Below are the code and all the weights of a small trained network. Each question names an input and a class and asks about switching units off, where a switched-off unit gives its printed mean instead of its output.

import numpy as np


def w(rows, s, z=0):
    codes = np.array(rows[::2]) - 128.0
    scale = np.full(codes.shape[1], s)
    scale[-1] = z or s
    return codes * scale


def norm(h):
    return h / np.sqrt((h * h).mean(-1, keepdims=True) + 1e-5)


def f(y):
    return y / 2 * (1 + np.tanh(0.7978845608 * (y + 0.044715 * y**3)))


def log_softmax(a):
    a = a - a.max(-1, keepdims=True)
    return a - np.log(np.exp(a).sum(-1, keepdims=True))


def net(x, mask):
    res = np.array(x, float).reshape(1, 3) / 4 @ E
    u = 0
    for l in range(4):
        y = f(norm(res) @ A[l][:, :-1].T + A[l][:, -1])
        res = res + np.where(mask[u : u + 13], y, B[l][:, -1]) @ B[l][:, :-1]
        u += 13
    return log_softmax(norm(res)[-1] @ U[:, :-1].T + U[:, -1])


A, B = {}, {}
E = w([
[183,175,127,89,117,155,3],'x0',
[125,120,159,44,89,34,96],'x1',
[209,167,126,164,190,23,123],'x2',
],0.0058)
A[0] = w([
[147,139,128,100,103,209,1,82],'0.n1',
[63,94,134,26,59,92,122,134],'0.n2',
[200,149,117,140,164,134,24,1],'0.n3',
[157,115,150,139,135,95,130,70],'0.n4',
[165,131,123,102,137,132,154,77],'0.n5',
[165,139,135,169,157,59,178,33],'0.n6',
[112,128,118,151,110,234,130,169],'0.n7',
[141,117,121,62,106,36,124,99],'0.n8',
[93,175,136,134,124,149,137,140],'0.n9',
[141,130,120,137,124,133,108,42],'0.n10',
[163,134,104,126,146,129,60,116],'0.n11',
[77,115,109,93,101,146,187,81],'0.n12',
[188,134,116,225,183,132,119,45],'0.n13',
],0.011,0.0022)
B[0] = w([
[104,105,26,32,175,200,38,254],'0.n1',
[94,212,197,101,136,195,255,241],'0.n2',
[154,172,190,240,71,104,178,214],'0.n3',
[108,161,82,136,128,71,118,141],'0.n4',
[129,153,96,136,115,104,130,124],'0.n5',
[60,113,61,76,173,141,120,198],'0.n6',
[145,66,121,179,143,43,21,219],'0.n7',
[87,134,154,127,190,59,32,207],'0.n8',
[149,90,132,131,131,131,111,139],'0.n9',
[140,158,101,140,127,132,127,124],'0.n10',
[162,119,191,94,61,147,98,179],'0.n11',
[166,93,219,140,111,113,171,186],'0.n12',
[180,161,105,38,84,207,212,200],'0.n13',
],0.013,0.0084)
A[1] = w([
[159,110,123,177,109,58,104,76],'1.n1',
[120,155,60,168,174,132,94,82],'1.n2',
[195,161,105,214,71,173,187,53],'1.n3',
[57,115,100,181,137,51,89,59],'1.n4',
[100,108,139,145,169,115,111,61],'1.n5',
[140,155,128,168,136,113,178,111],'1.n6',
[215,217,187,198,93,100,118,132],'1.n7',
[114,134,155,188,105,52,43,5],'1.n8',
[153,79,187,163,151,120,126,63],'1.n9',
[149,28,158,182,117,56,95,17],'1.n10',
[121,84,79,187,152,109,62,61],'1.n11',
[137,105,10,136,101,154,215,85],'1.n12',
[99,126,81,49,108,130,152,55],'1.n13',
],0.013,0.0025)
B[1] = w([
[95,123,168,168,189,170,150,181],'1.n1',
[111,65,189,74,110,134,169,164],'1.n2',
[98,174,71,66,61,154,119,212],'1.n3',
[139,177,67,48,65,104,169,219],'1.n4',
[172,136,79,121,100,123,176,163],'1.n5',
[130,63,145,104,119,131,168,149],'1.n6',
[137,179,193,127,28,134,93,245],'1.n7',
[160,138,207,180,212,117,72,227],'1.n8',
[132,179,110,159,112,134,176,190],'1.n9',
[78,223,39,174,105,209,129,253],'1.n10',
[84,54,146,101,109,88,164,222],'1.n11',
[208,152,96,156,254,156,8,216],'1.n12',
[173,160,100,153,190,148,82,223],'1.n13',
],0.016,0.0053)
A[2] = w([
[124,99,176,137,208,118,102,115],'2.n1',
[120,116,189,167,83,125,175,126],'2.n2',
[109,134,74,143,152,59,151,104],'2.n3',
[172,203,104,163,101,121,169,32],'2.n4',
[162,98,223,203,131,78,87,66],'2.n5',
[161,4,123,145,96,115,114,92],'2.n6',
[96,84,107,111,150,134,147,82],'2.n7',
[164,136,104,92,76,107,147,3],'2.n8',
[151,145,80,195,61,171,130,81],'2.n9',
[102,175,125,212,163,148,142,96],'2.n10',
[110,119,131,178,168,107,114,87],'2.n11',
[92,95,60,70,127,38,141,76],'2.n12',
[166,68,200,127,132,134,102,99],'2.n13',
],0.016,0.0023)
B[2] = w([
[215,86,79,128,55,170,136,183],'2.n1',
[229,87,85,171,199,144,170,206],'2.n2',
[156,189,141,28,159,108,192,180],'2.n3',
[35,81,135,108,106,119,89,226],'2.n4',
[99,237,129,173,157,81,47,161],'2.n5',
[95,47,88,121,119,95,87,175],'2.n6',
[104,182,179,177,83,90,70,159],'2.n7',
[137,146,198,113,69,132,158,158],'2.n8',
[109,93,38,92,34,114,159,254],'2.n9',
[158,124,48,161,118,140,178,247],'2.n10',
[163,128,177,88,89,162,142,149],'2.n11',
[105,152,112,6,121,49,196,229],'2.n12',
[85,170,78,126,170,48,180,153],'2.n13',
],0.017,0.0058)
A[3] = w([
[119,161,168,137,186,171,75,129],'3.n1',
[180,151,155,101,116,29,125,58],'3.n2',
[22,132,45,210,118,119,125,88],'3.n3',
[173,131,134,150,139,96,43,101],'3.n4',
[140,66,237,185,127,107,198,98],'3.n5',
[211,96,156,105,53,128,146,66],'3.n6',
[47,120,96,68,139,187,97,81],'3.n7',
[77,3,148,124,116,46,85,3],'3.n8',
[119,117,184,145,133,190,55,70],'3.n9',
[98,147,120,126,56,90,70,107],'3.n10',
[112,156,174,235,156,64,59,67],'3.n11',
[86,120,149,104,66,101,165,145],'3.n12',
[161,126,175,174,181,100,175,140],'3.n13',
],0.016,0.003)
B[3] = w([
[205,86,148,169,125,144,121,211],'3.n1',
[127,104,92,129,106,70,184,179],'3.n2',
[124,56,121,150,66,136,191,223],'3.n3',
[105,120,51,145,157,125,103,179],'3.n4',
[6,201,107,181,204,162,139,171],'3.n5',
[99,180,166,81,114,152,123,165],'3.n6',
[149,91,225,174,124,82,171,255],'3.n7',
[36,33,170,79,151,133,66,191],'3.n8',
[135,144,176,100,129,86,242,176],'3.n9',
[93,161,144,129,123,155,69,215],'3.n10',
[125,113,114,227,102,6,102,163],'3.n11',
[200,130,66,128,182,177,71,201],'3.n12',
[35,157,137,124,165,157,88,165],'3.n13',
],0.024,0.0083)
U = w([
[115,84,59,160,50,170,216,153],'0',
[225,144,60,122,198,193,89,78],'1',
[40,195,138,143,196,189,159,189],'2',
[147,167,94,7,138,42,192,9],'3',
[48,36,153,71,105,106,71,120],'4',
[125,197,128,58,37,194,68,177],'5',
[196,106,231,133,147,130,200,124],'6',
[134,174,127,191,113,35,74,137],'7',
],0.016,0.0016)

Each question gives the input, the list of numbers given to net, and the class t.
The units are the neurons (one row each of A and B). Each row of codes is followed by its name. A weight is (code - 128) times the scale printed after its matrix; where a second scale follows, it is the last column's (A, B and U).
mask holds one flag per neuron, layer by layer. A switched-off neuron (its flag False) gives its mean, the last column of its row in B, instead of its output. The means were averaged over made-up inputs and are rounded, as every weight is.
A unit's drop is (log p(t) with every unit on - log p(t) with that unit switched off) / (log p(t) with every unit on - log p(t) with every unit switched off).
most important unit: the unit with the biggest drop
top k neurons: the k neurons with the biggest drops, biggest first
top k neurons in layer l: the k neurons of layer l with the biggest drops, biggest first
drop of u: that unit's drop, to one decimal
input [7,-7,2], class 5: most important unit => 0.n3
input [8,5,0], class 6: top 2 neurons => (0.n7; 0.n1)
input [0,7,-1], class 2: top 2 neurons in layer 0 => (0.n2; 0.n1)
input [5,7,0], class 6: top 3 neurons in layer 0 => (0.n2; 0.n7; 0.n1)
input [1,-6,6], class 5: top 2 neurons => (0.n1; 0.n3)
input [0,-1,8], class 1: top 3 neurons => (1.n12; 0.n13; 0.n6)
input [0,-2,6], class 1: top 2 neurons => (0.n6; 1.n12)
input [-8,6,0], class 2: top 4 neurons => (0.n2; 0.n1; 0.n7; 0.n12)
input [3,6,0], class 6: top 3 neurons => (0.n2; 0.n7; 0.n1)
input [8,-5,0], class 4: top 4 neurons => (0.n1; 0.n2; 0.n7; 1.n10)
input [2,0,5], class 5: top 3 neurons => (0.n3; 0.n13; 0.n7)
input [0,0,2], class 1: top 2 neurons => (0.n13; 0.n6)
input [2,-3,8], class 5: top 2 neurons in layer 0 => (0.n3; 0.n1)
input [4,0,-7], class 4: most important unit => 0.n7
input [3,-6,0], class 4: top 3 neurons => (0.n7; 0.n1; 0.n2)
input [-6,8,1], class 3: top 2 neurons => (0.n8; 0.n3)
input [1,8,1], class 7: top 2 neurons in layer 0 => (0.n8; 0.n6)
input [1,-7,-5], class 4: drop of 1.n11 => 1.4
input [1,-2,8], class 5: drop of 0.n1 => 0.9
input [2,-1,5], class 5: drop of 0.n3 => 1.2
input [-3,-5,8], class 1: most important unit => 1.n12
